Here is a tiny trained network, its code and every weight. The questions are about switching its units off for an input and a target symbol, where a switched-off unit gives its printed mean instead of its output.

import numpy as np


def w(rows, s, z=0):
    codes = np.array(rows[::2]) - 128.0
    scale = np.full(codes.shape[1], s)
    scale[-1] = z or s
    return codes * scale


def norm(h):
    return h / np.sqrt((h * h).mean(-1, keepdims=True) + 1e-5)


def f(y):
    return y / 2 * (1 + np.tanh(0.7978845608 * (y + 0.044715 * y**3)))


def softmax(a):
    e = np.exp(a - a.max(-1, keepdims=True))
    return e / e.sum(-1, keepdims=True)


def log_softmax(a):
    a = a - a.max(-1, keepdims=True)
    return a - np.log(np.exp(a).sum(-1, keepdims=True))


def net(x, mask):
    ids = ['ΓΦΩαβδεηλμπστψ'.index(c) for c in x.split()]
    T = len(ids)
    res = E[ids] + P[:T]
    u = 0
    for l in range(2):
        q, k, v = (norm(res) @ M[l].T for M in (Q, K, V))
        z = softmax(np.where(np.tri(T) > 0, q @ k.T / 3**0.5, -1e9)) @ v
        res = res + np.where(mask[u], z, O[l][:, -1]) @ O[l][:, :-1]
        u += 1
        y = f(norm(res) @ A[l][:, :-1].T + A[l][:, -1])
        res = res + np.where(mask[u : u + 16], y, B[l][:, -1]) @ B[l][:, :-1]
        u += 16
    return log_softmax(norm(res)[-1] @ U[:, :-1].T + U[:, -1])


Q, K, V, O, A, B = {}, {}, {}, {}, {}, {}
E = w([
[170,21,182,129,93],'Γ',
[108,100,143,131,189],'Φ',
[149,124,126,163,146],'Ω',
[148,125,125,167,143],'α',
[148,115,122,163,167],'β',
[178,1,181,107,194],'δ',
[94,93,145,124,171],'ε',
[147,130,123,178,116],'η',
[112,104,133,146,145],'λ',
[246,38,150,159,163],'μ',
[183,29,180,134,90],'π',
[99,107,146,142,154],'σ',
[60,88,157,115,144],'τ',
[176,139,112,200,115],'ψ',
],0.0077)
P = w([
[159,235,131,1,109],'0',
[159,89,209,142,78],'1',
[157,57,150,96,44],'2',
[168,88,105,42,32],'3',
[125,203,80,88,148],'4',
[129,212,162,140,164],'5',
[116,136,184,188,156],'6',
[94,72,98,182,131],'7',
[112,70,42,97,100],'8',
[129,160,41,49,114],'9',
[122,152,107,118,134],'10',
[121,152,162,157,148],'11',
[100,74,163,180,151],'12',
],0.0092)
Q[0] = w([
[177,91,233,140,124],'0.h0',
[185,6,158,133,106],'0.h0',
[42,182,147,232,168],'0.h0',
],0.019)
K[0] = w([
[141,135,85,8,58],'0.h0',
[176,234,100,22,152],'0.h0',
[108,56,24,159,131],'0.h0',
],0.015)
V[0] = w([
[246,164,64,202,118],'0.h0',
[225,91,132,128,254],'0.h0',
[232,89,119,149,124],'0.h0',
],0.011)
O[0] = w([
[104,187,238,18,105,56],'0.h0',
[120,114,254,214,164,255],'0.h0',
[117,92,208,142,105,159],'0.h0',
],0.01,0.0024)
A[0] = w([
[85,98,134,107,105,138],'0.n0',
[61,186,159,79,138,104],'0.n1',
[97,115,105,41,171,97],'0.n2',
[90,76,100,164,166,174],'0.n3',
[126,150,27,69,64,26],'0.n4',
[236,91,108,127,150,132],'0.n5',
[179,99,94,57,29,115],'0.n6',
[170,70,171,109,63,125],'0.n7',
[139,164,158,227,2,164],'0.n8',
[194,177,156,126,162,152],'0.n9',
[120,117,228,183,142,133],'0.n10',
[116,177,84,47,85,2],'0.n11',
[226,144,133,117,150,134],'0.n12',
[170,81,158,117,164,93],'0.n13',
[194,185,138,101,111,79],'0.n14',
[28,145,79,169,115,121],'0.n15',
],0.0088,0.006)
B[0] = w([
[158,114,112,178,182,139],'0.n0',
[103,154,95,199,199,162],'0.n1',
[107,136,159,176,141,132],'0.n2',
[108,160,168,185,132,244],'0.n3',
[157,111,237,125,167,136],'0.n4',
[79,73,183,102,122,185],'0.n5',
[132,109,139,179,113,162],'0.n6',
[106,148,72,84,164,171],'0.n7',
[86,115,172,98,201,190],'0.n8',
[33,99,100,112,104,155],'0.n9',
[65,53,213,150,105,254],'0.n10',
[189,33,166,183,106,128],'0.n11',
[99,47,96,142,122,144],'0.n12',
[124,143,128,95,2,144],'0.n13',
[113,87,41,151,106,122],'0.n14',
[229,176,115,120,180,142],'0.n15',
],0.0061,0.0055)
Q[1] = w([
[151,54,128,80,121],'1.h0',
[192,80,85,102,101],'1.h0',
[108,4,87,83,104],'1.h0',
],0.012)
K[1] = w([
[131,233,70,11,101],'1.h0',
[153,151,87,65,113],'1.h0',
[136,167,47,55,109],'1.h0',
],0.012)
V[1] = w([
[255,127,164,135,26],'1.h0',
[213,124,155,108,188],'1.h0',
[101,170,96,155,50],'1.h0',
],0.0098)
O[1] = w([
[118,1,96,52,155,3],'1.h0',
[164,43,173,96,235,107],'1.h0',
[10,80,131,62,142,76],'1.h0',
],0.0097,0.0054)
A[1] = w([
[142,127,190,120,146,207],'1.n0',
[112,77,159,162,148,242],'1.n1',
[111,135,63,109,149,204],'1.n2',
[74,132,134,147,138,235],'1.n3',
[134,128,157,74,111,104],'1.n4',
[143,114,22,65,152,108],'1.n5',
[169,100,157,78,124,62],'1.n6',
[107,206,144,187,82,255],'1.n7',
[136,174,83,87,67,56],'1.n8',
[128,121,189,14,137,45],'1.n9',
[145,142,218,38,101,15],'1.n10',
[58,122,234,136,215,224],'1.n11',
[165,140,33,152,209,156],'1.n12',
[172,128,49,158,139,2],'1.n13',
[200,99,110,161,170,106],'1.n14',
[158,249,108,98,187,175],'1.n15',
],0.012,0.0032)
B[1] = w([
[172,129,94,109,101,174],'1.n0',
[167,152,95,117,83,187],'1.n1',
[185,102,117,89,102,132],'1.n2',
[171,115,100,83,104,171],'1.n3',
[132,139,129,148,172,131],'1.n4',
[144,110,37,195,158,143],'1.n5',
[92,134,153,172,123,127],'1.n6',
[117,90,79,98,214,251],'1.n7',
[132,159,184,157,116,126],'1.n8',
[81,105,125,164,254,148],'1.n9',
[115,235,154,141,191,151],'1.n10',
[109,114,82,128,91,240],'1.n11',
[142,196,177,82,20,158],'1.n12',
[119,137,141,83,103,140],'1.n13',
[109,195,205,75,202,152],'1.n14',
[133,10,157,129,101,161],'1.n15',
],0.0092,0.013)
U = w([
[127,93,71,143,53,103],'Γ',
[170,154,72,239,189,82],'Φ',
[62,171,55,113,113,82],'Ω',
[70,165,55,95,126,95],'α',
[43,201,127,190,71,76],'β',
[155,50,183,202,70,112],'δ',
[173,186,157,114,124,210],'ε',
[113,27,71,64,182,150],'η',
[218,87,174,80,181,131],'λ',
[108,103,251,155,145,167],'μ',
[94,99,87,141,39,149],'π',
[179,148,155,82,124,254],'σ',
[195,190,32,94,61,120],'τ',
[69,178,166,98,247,84],'ψ',
],0.011,0.0027)

Each question gives the input, a string of symbols that net reads in full, and the target symbol t.
The units are the heads (3 rows each of Q, K, V and O) and the neurons (one row each of A and B). Each row of codes is followed by its name. A weight is (code - 128) times the scale printed after its matrix; where a second scale follows, it is the last column's (O, A, B and U).
mask holds one flag per unit, layer by layer, with each layer's heads first. A switched-off unit (its flag False) gives its mean, the last column of its rows in O or B, instead of its output. The means were averaged over made-up inputs and are rounded, as every weight is.
A unit's drop is (log p(t) with every unit on - log p(t) with that unit switched off) / (log p(t) with every unit on - log p(t) with every unit switched off).
The circuit of an input: a set's keep is (log p(t) with only the set's units on - log p(t) with every unit switched off) / (log p(t) with every unit on - log p(t) with every unit switched off). Starting from the 12 units with the biggest drops (on a tie, the unit counted first), units are removed one at a time, each time the one whose removal leaves the highest keep (on an exact tie, the one counted first), for as long as the keep stays at least 0.8.
circuit, biggest first: the units of the circuit, biggest drop first
most important unit: the unit with the biggest drop
k most important neurons: the k neurons with the biggest drops, biggest first
top k neurons in layer l: the k neurons of layer l with the biggest drops, biggest first
drop of u: that unit's drop, to one decimal
input Φ Φ ψ ψ δ, target Φ: circuit, biggest first => [1.h0, 0.h0]
input τ Φ Φ δ, target τ: circuit, biggest first => [0.h0, 1.n12]
input Φ ψ Φ Φ η η η Φ Ω, target η: top 2 neurons in layer 0 => [0.n1, 0.n8]
input τ η η τ ψ η π π Φ β Φ Φ Φ, target β: 3 most important neurons => [1.n11, 0.n10, 1.n15]
input π η Φ, target π: most important unit => 1.n7
input Φ η α Φ Φ ψ β Φ π ψ Φ Φ ψ, target ψ: circuit, biggest first => [0.h0, 1.n9]
input ψ η σ Φ δ η δ Γ, target ψ: circuit, biggest first => [0.h0, 1.n10]
input λ Φ Γ ε Φ η Φ, target ε: 3 most important neurons => [1.n12, 1.n14, 1.n11]
input β τ Φ ε Φ δ Φ Φ Φ π, target β: circuit, biggest first => [1.h0, 0.n14, 0.n8]
input β Φ σ ε δ, target β: top 2 neurons in layer 0 => [0.n9, 0.n14]
input Φ η Φ ψ η, target η: top 2 neurons in layer 0 => [0.n1, 0.n8]
input ψ Φ η τ π Φ Φ Φ η Φ δ Φ, target η: 3 most important neurons => [0.n1, 1.n15, 1.n7]
input Φ Φ τ β η η τ Φ ψ π, target Φ: top 2 neurons in layer 1 => [1.n7, 1.n11]
input Γ ψ ε Φ σ ψ τ, target Φ: most important unit => 0.h0
input η μ η π Φ Φ σ, target π: top 2 neurons in layer 1 => [1.n11, 1.n7]
input Φ ψ ψ Φ Φ Φ Φ μ β Φ Γ, target Φ: circuit, biggest first => [0.h0, 1.h0]
input Φ Γ η ψ Φ π η, target ψ: top 2 neurons in layer 1 => [1.n10, 1.n9]
input Φ η α τ η σ Φ Φ, target η: 2 most important neurons => [1.n15, 0.n1]
input Φ β ψ Φ ψ, target β: top 3 neurons in layer 1 => [1.n11, 1.n15, 1.n10]
input Φ η δ, target Φ: most important unit => 1.h0
input Φ Φ ε ψ Φ β Φ, target ψ: 2 most important neurons => [1.n10, 1.n9]
input ψ δ β Φ η σ Φ τ μ β β π, target ψ: 2 most important neurons => [1.n10, 1.n9]
input ψ τ τ, target ψ: 2 most important neurons => [1.n9, 1.n10]
input μ λ π ψ, target μ: drop of 0.h0 => 0.9
